Here is a tiny trained network, its code and every weight. The questions are about switching its units off for an input and a target symbol, where a switched-off unit gives its printed mean instead of its output.

import numpy as np


def w(rows, s, z=0):
    codes = np.array(rows[::2]) - 128.0
    scale = np.full(codes.shape[1], s)
    scale[-1] = z or s
    return codes * scale


def f(y):
    return np.maximum(y, 0)


def softmax(a):
    e = np.exp(a - a.max(-1, keepdims=True))
    return e / e.sum(-1, keepdims=True)


def log_softmax(a):
    a = a - a.max(-1, keepdims=True)
    return a - np.log(np.exp(a).sum(-1, keepdims=True))


def net(x, mask):
    ids = ['ΓΛΠΨαβδεζημφ'.index(c) for c in x.split()]
    T = len(ids)
    res = E[ids] + P[:T]
    u = 0
    for l in range(3):
        r = res
        for j in range(3):
            rows = slice(3 * j, 3 * j + 3)
            q, k, v = (r @ M[l][rows].T for M in (Q, K, V))
            z = softmax(np.where(np.tri(T) > 0, q @ k.T / 3**0.5, -1e9)) @ v
            o = O[l][rows]
            res = res + np.where(mask[u + j], z, o[:, -1]) @ o[:, :-1]
        u += 3
        y = f(res @ A[l][:, :-1].T + A[l][:, -1])
        res = res + np.where(mask[u : u + 4], y, B[l][:, -1]) @ B[l][:, :-1]
        u += 4
    return log_softmax(res[-1] @ U[:, :-1].T + U[:, -1])


Q, K, V, O, A, B = {}, {}, {}, {}, {}, {}
E = w([
[173,99,88,99,197,89],'Γ',
[49,115,148,80,119,144],'Λ',
[163,77,140,54,78,120],'Π',
[254,144,143,118,184,110],'Ψ',
[118,86,140,83,139,172],'α',
[110,153,114,58,135,144],'β',
[150,111,101,74,144,98],'δ',
[111,113,90,157,96,145],'ε',
[116,165,153,52,154,243],'ζ',
[205,54,117,113,126,137],'η',
[172,158,153,116,87,163],'μ',
[169,90,152,202,75,132],'φ',
],0.025)
P = w([
[124,206,178,104,187,44],'0',
[68,184,76,110,140,74],'1',
[85,188,69,133,138,98],'2',
[79,155,64,115,104,130],'3',
[85,147,55,125,90,161],'4',
[87,137,42,138,81,200],'5',
[105,118,35,136,75,217],'6',
[99,106,31,139,48,253],'7',
],0.007)
Q[0] = w([
[103,128,5,121,166,102],'L0H0',
[227,111,89,108,129,144],'L0H0',
[169,170,154,68,205,192],'L0H0',
[91,122,121,183,119,103],'L0H1',
[97,117,173,110,163,125],'L0H1',
[173,73,96,65,84,172],'L0H1',
[106,77,168,137,105,41],'L0H2',
[64,179,146,139,189,85],'L0H2',
[187,90,123,78,159,129],'L0H2',
],0.022)
K[0] = w([
[98,112,6,134,154,127],'L0H0',
[206,113,68,89,62,160],'L0H0',
[156,240,102,95,123,137],'L0H0',
[116,157,136,119,121,61],'L0H1',
[117,146,124,78,153,125],'L0H1',
[169,137,52,114,86,164],'L0H1',
[103,90,148,117,146,32],'L0H2',
[67,188,185,104,187,147],'L0H2',
[198,109,70,104,149,98],'L0H2',
],0.022)
V[0] = w([
[140,113,104,138,147,163],'L0H0',
[133,215,119,118,105,98],'L0H0',
[101,2,181,131,137,121],'L0H0',
[135,69,179,130,140,163],'L0H1',
[68,59,150,134,117,182],'L0H1',
[85,95,204,121,180,66],'L0H1',
[150,131,80,111,88,66],'L0H2',
[71,103,198,159,156,160],'L0H2',
[160,143,102,117,140,149],'L0H2',
],0.0088)
O[0] = w([
[143,111,107,108,112,124,158],'L0H0',
[54,112,198,194,117,134,158],'L0H0',
[228,186,45,53,177,128,26],'L0H0',
[87,163,85,185,130,157,153],'L0H1',
[78,63,156,186,232,187,147],'L0H1',
[215,218,57,68,169,132,2],'L0H1',
[65,80,227,158,118,146,96],'L0H2',
[254,201,81,136,155,56,61],'L0H2',
[49,99,86,99,113,189,209],'L0H2',
],0.0049,0.007)
A[0] = w([
[100,141,157,156,1,143,202],'L0N0',
[47,129,60,94,61,88,255],'L0N1',
[49,131,189,89,147,189,85],'L0N2',
[56,180,31,192,119,96,133],'L0N3',
],0.008,0.0029)
B[0] = w([
[217,175,134,135,166,130,215],'L0N0',
[138,87,254,127,217,169,192],'L0N1',
[204,176,89,168,114,69,254],'L0N2',
[146,6,122,149,129,78,140],'L0N3',
],0.0082,0.0098)
Q[1] = w([
[86,142,112,90,96,122],'L1H0',
[168,114,57,120,103,104],'L1H0',
[97,128,101,95,80,230],'L1H0',
[174,107,113,95,150,126],'L1H1',
[117,124,144,118,131,82],'L1H1',
[156,139,110,119,145,146],'L1H1',
[73,252,41,130,115,80],'L1H2',
[112,192,80,81,45,113],'L1H2',
[184,75,155,23,103,123],'L1H2',
],0.016)
K[1] = w([
[141,99,152,76,159,116],'L1H0',
[120,78,114,122,93,135],'L1H0',
[177,154,86,71,97,141],'L1H0',
[100,108,132,123,97,135],'L1H1',
[173,113,141,137,163,147],'L1H1',
[92,128,112,157,120,135],'L1H1',
[126,170,131,103,162,5],'L1H2',
[65,118,156,116,204,98],'L1H2',
[56,106,197,132,126,179],'L1H2',
],0.017)
V[1] = w([
[178,88,81,94,69,179],'L1H0',
[70,213,93,171,122,9],'L1H0',
[2,156,157,113,15,82],'L1H0',
[106,110,121,64,130,131],'L1H1',
[169,112,134,175,163,133],'L1H1',
[193,200,65,112,98,7],'L1H1',
[128,100,158,178,138,198],'L1H2',
[22,153,158,84,83,158],'L1H2',
[116,91,131,134,70,76],'L1H2',
],0.0076)
O[1] = w([
[110,151,222,72,52,104,137],'L1H0',
[175,119,138,221,227,139,57],'L1H0',
[180,90,252,19,196,134,2],'L1H0',
[130,160,139,135,178,157,116],'L1H1',
[123,105,72,148,103,129,163],'L1H1',
[128,245,90,72,112,3,102],'L1H1',
[75,70,165,232,163,190,171],'L1H2',
[198,136,236,114,185,156,46],'L1H2',
[100,80,154,60,31,133,85],'L1H2',
],0.0048,0.0091)
A[1] = w([
[2,125,149,91,151,193,255],'L1N0',
[43,34,88,139,175,33,23],'L1N1',
[8,87,185,55,220,102,149],'L1N2',
[123,13,231,108,87,91,33],'L1N3',
],0.0076,0.0024)
B[1] = w([
[196,98,120,142,128,81,253],'L1N0',
[52,214,254,144,95,166,205],'L1N1',
[233,94,33,162,104,120,196],'L1N2',
[66,212,71,122,128,136,195],'L1N3',
],0.0099,0.0052)
Q[2] = w([
[198,121,80,250,37,108],'L2H0',
[91,185,88,206,160,32],'L2H0',
[74,52,196,9,152,53],'L2H0',
[69,133,59,105,151,151],'L2H1',
[166,173,99,193,71,129],'L2H1',
[104,201,103,43,144,218],'L2H1',
[79,204,103,86,104,127],'L2H2',
[137,148,113,33,138,243],'L2H2',
[159,130,179,176,58,80],'L2H2',
],0.015)
K[2] = w([
[155,117,139,181,56,199],'L2H0',
[191,207,138,155,54,76],'L2H0',
[107,110,162,138,149,9],'L2H0',
[120,172,113,75,138,63],'L2H1',
[219,137,78,129,81,176],'L2H1',
[135,242,101,100,183,14],'L2H1',
[110,153,127,123,123,12],'L2H2',
[102,116,91,33,232,72],'L2H2',
[204,88,104,201,57,150],'L2H2',
],0.014)
V[2] = w([
[113,178,71,65,138,165],'L2H0',
[171,161,145,210,87,107],'L2H0',
[201,87,104,120,198,169],'L2H0',
[119,107,89,152,10,177],'L2H1',
[172,151,158,142,190,242],'L2H1',
[58,134,20,90,141,133],'L2H1',
[190,67,117,108,81,154],'L2H2',
[154,64,122,122,162,45],'L2H2',
[179,198,252,78,108,134],'L2H2',
],0.015)
O[2] = w([
[161,33,148,158,109,156,155],'L2H0',
[51,98,211,51,116,90,253],'L2H0',
[146,75,41,121,42,131,118],'L2H0',
[78,105,216,178,46,162,202],'L2H1',
[18,141,93,34,161,102,128],'L2H1',
[187,225,133,94,101,197,100],'L2H1',
[128,87,168,55,118,130,134],'L2H2',
[235,139,86,80,140,85,84],'L2H2',
[133,159,170,94,220,254,120],'L2H2',
],0.0096,0.017)
A[2] = w([
[38,112,205,90,67,80,213],'L2N0',
[191,254,67,85,63,220,76],'L2N1',
[142,45,248,120,34,131,37],'L2N2',
[64,129,87,38,52,156,254],'L2N3',
],0.0077,0.0049)
B[2] = w([
[146,128,60,127,60,204,254],'L2N0',
[12,115,98,110,92,134,160],'L2N1',
[134,125,142,94,233,42,237],'L2N2',
[211,193,181,145,204,129,175],'L2N3',
],0.011,0.049)
U = w([
[173,149,97,162,87,175,169],'Γ',
[124,154,86,107,153,124,2],'Λ',
[130,101,211,73,113,202,103],'Π',
[237,108,138,191,136,248,121],'Ψ',
[118,172,185,192,65,151,168],'α',
[200,151,102,110,194,152,120],'β',
[231,134,124,77,89,182,151],'δ',
[254,205,170,148,133,188,249],'ε',
[118,223,118,202,216,126,122],'ζ',
[103,172,173,87,121,71,98],'η',
[117,51,108,172,182,148,112],'μ',
[172,162,166,241,185,140,154],'φ',
],0.0066,0.0075)

Each question gives the input, a string of symbols that net reads in full, and the target symbol t.
The units are the heads (3 rows each of Q, K, V and O) and the neurons (one row each of A and B). Each row of codes is followed by its name. A weight is (code - 128) times the scale printed after its matrix; where a second scale follows, it is the last column's (O, A, B and U).
mask holds one flag per unit, layer by layer, with each layer's heads first. A switched-off unit (its flag False) gives its mean, the last column of its rows in O or B, instead of its output. The means were averaged over made-up inputs and are rounded, as every weight is.
A unit's drop is (log p(t) with every unit on - log p(t) with that unit switched off) / (log p(t) with every unit on - log p(t) with every unit switched off).
The circuit of an input: a set's keep is (log p(t) with only the set's units on - log p(t) with every unit switched off) / (log p(t) with every unit on - log p(t) with every unit switched off). Starting from the 12 units with the biggest drops (on a tie, the unit counted first), units are removed one at a time, each time the one whose removal leaves the highest keep (on an exact tie, the one counted first), for as long as the keep stays at least 0.8.
circuit, biggest first: the units of the circuit, biggest drop first
most important unit: the unit with the biggest drop
k most important neurons of layer l: the k neurons of layer l with the biggest drops, biggest first
drop of u: that unit's drop, to one decimal
input φ ζ β β, target μ: circuit, biggest first : L0N1; L1N2; L2N3; L2H0
input β α ζ β Λ ζ δ, target μ: circuit, biggest first : L0H2; L2H0; L2H2
input Γ Ψ β Ψ μ μ δ, target Π: most important unit : L2N0
input φ Ψ Γ φ ζ μ, target η: circuit, biggest first : L2N2; L2H1
input μ Ψ φ μ Ψ Ψ η φ, target η: 2 most important neurons of layer 0 : L0N0; L0N1
input μ ζ ζ, target μ: circuit, biggest first : L2H1; L2H0
input ζ δ α, target μ: circuit, biggest first : L2H0; L2N0; L2N3
input ζ Π Π Ψ Ψ α Π, target ζ: circuit, biggest first : L1N3; L0H2; L2H1; L2N3
input ζ Π ζ Γ ζ ζ, target ζ: 3 most important neurons of layer 2 : L2N0; L2N3; L2N1
input δ η ζ Ψ ζ, target δ: 2 most important neurons of layer 1 : L1N2; L1N1
input Γ ε ζ Ψ φ ζ Π, target Γ: 2 most important neurons of layer 0 : L0N1; L0N2
input ε α Λ μ Ψ Ψ, target Π: circuit, biggest first : L0N0; L2H2; L2H0
input Ψ Γ ζ ζ Ψ Λ Π, target Ψ: circuit, biggest first : L1N3; L0H1; L1H1; L2H1
input Ψ μ ζ ζ δ α, target μ: most important unit : L0H1
input η ζ Ψ, target φ: circuit, biggest first : L2H0; L2N0
input μ ζ Ψ ζ Λ, target μ: 2 most important neurons of layer 1 : L1N2; L1N0
input δ δ ε, target α: 2 most important neurons of layer 1 : L1N3; L1N1
input Γ ζ Ψ ζ ζ δ, target μ: 2 most important neurons of layer 0 : L0N2; L0N1
input ε Π ζ η φ μ Γ Ψ, target Π: 2 most important neurons of layer 2 : L2N0; L2N2
input Λ φ η ζ ζ, target Λ: most important neuron of layer 2 : L2N1
input Ψ δ Ψ, target δ: 2 most important neurons of layer 1 : L1N2; L1N0
input Ψ μ ζ φ δ Γ, target η: 2 most important neurons of layer 1 : L1N0; L1N1
input β ζ μ Γ Ψ Π Π, target β: 2 most important neurons of layer 1 : L1N3; L1N2
input Γ Ψ Ψ Π Ψ ζ, target Γ: 2 most important neurons of layer 2 : L2N1; L2N2
input ζ μ Ψ ζ μ ζ β, target Π: 3 most important neurons of layer 0 : L0N0; L0N2; L0N3
input ζ Γ α β Γ ζ μ α, target Π: 2 most important neurons of layer 1 : L1N0; L1N2
input Ψ μ α ζ, target Ψ: circuit, biggest first : L2H0
input δ ζ α β, target μ: drop of L2N3 : 0.1
input ζ Ψ Γ ζ ε ζ ε Ψ, target μ: drop of L0H1 : 0.3
input β β η φ Ψ η, target β: drop of L1N2 : 0.2
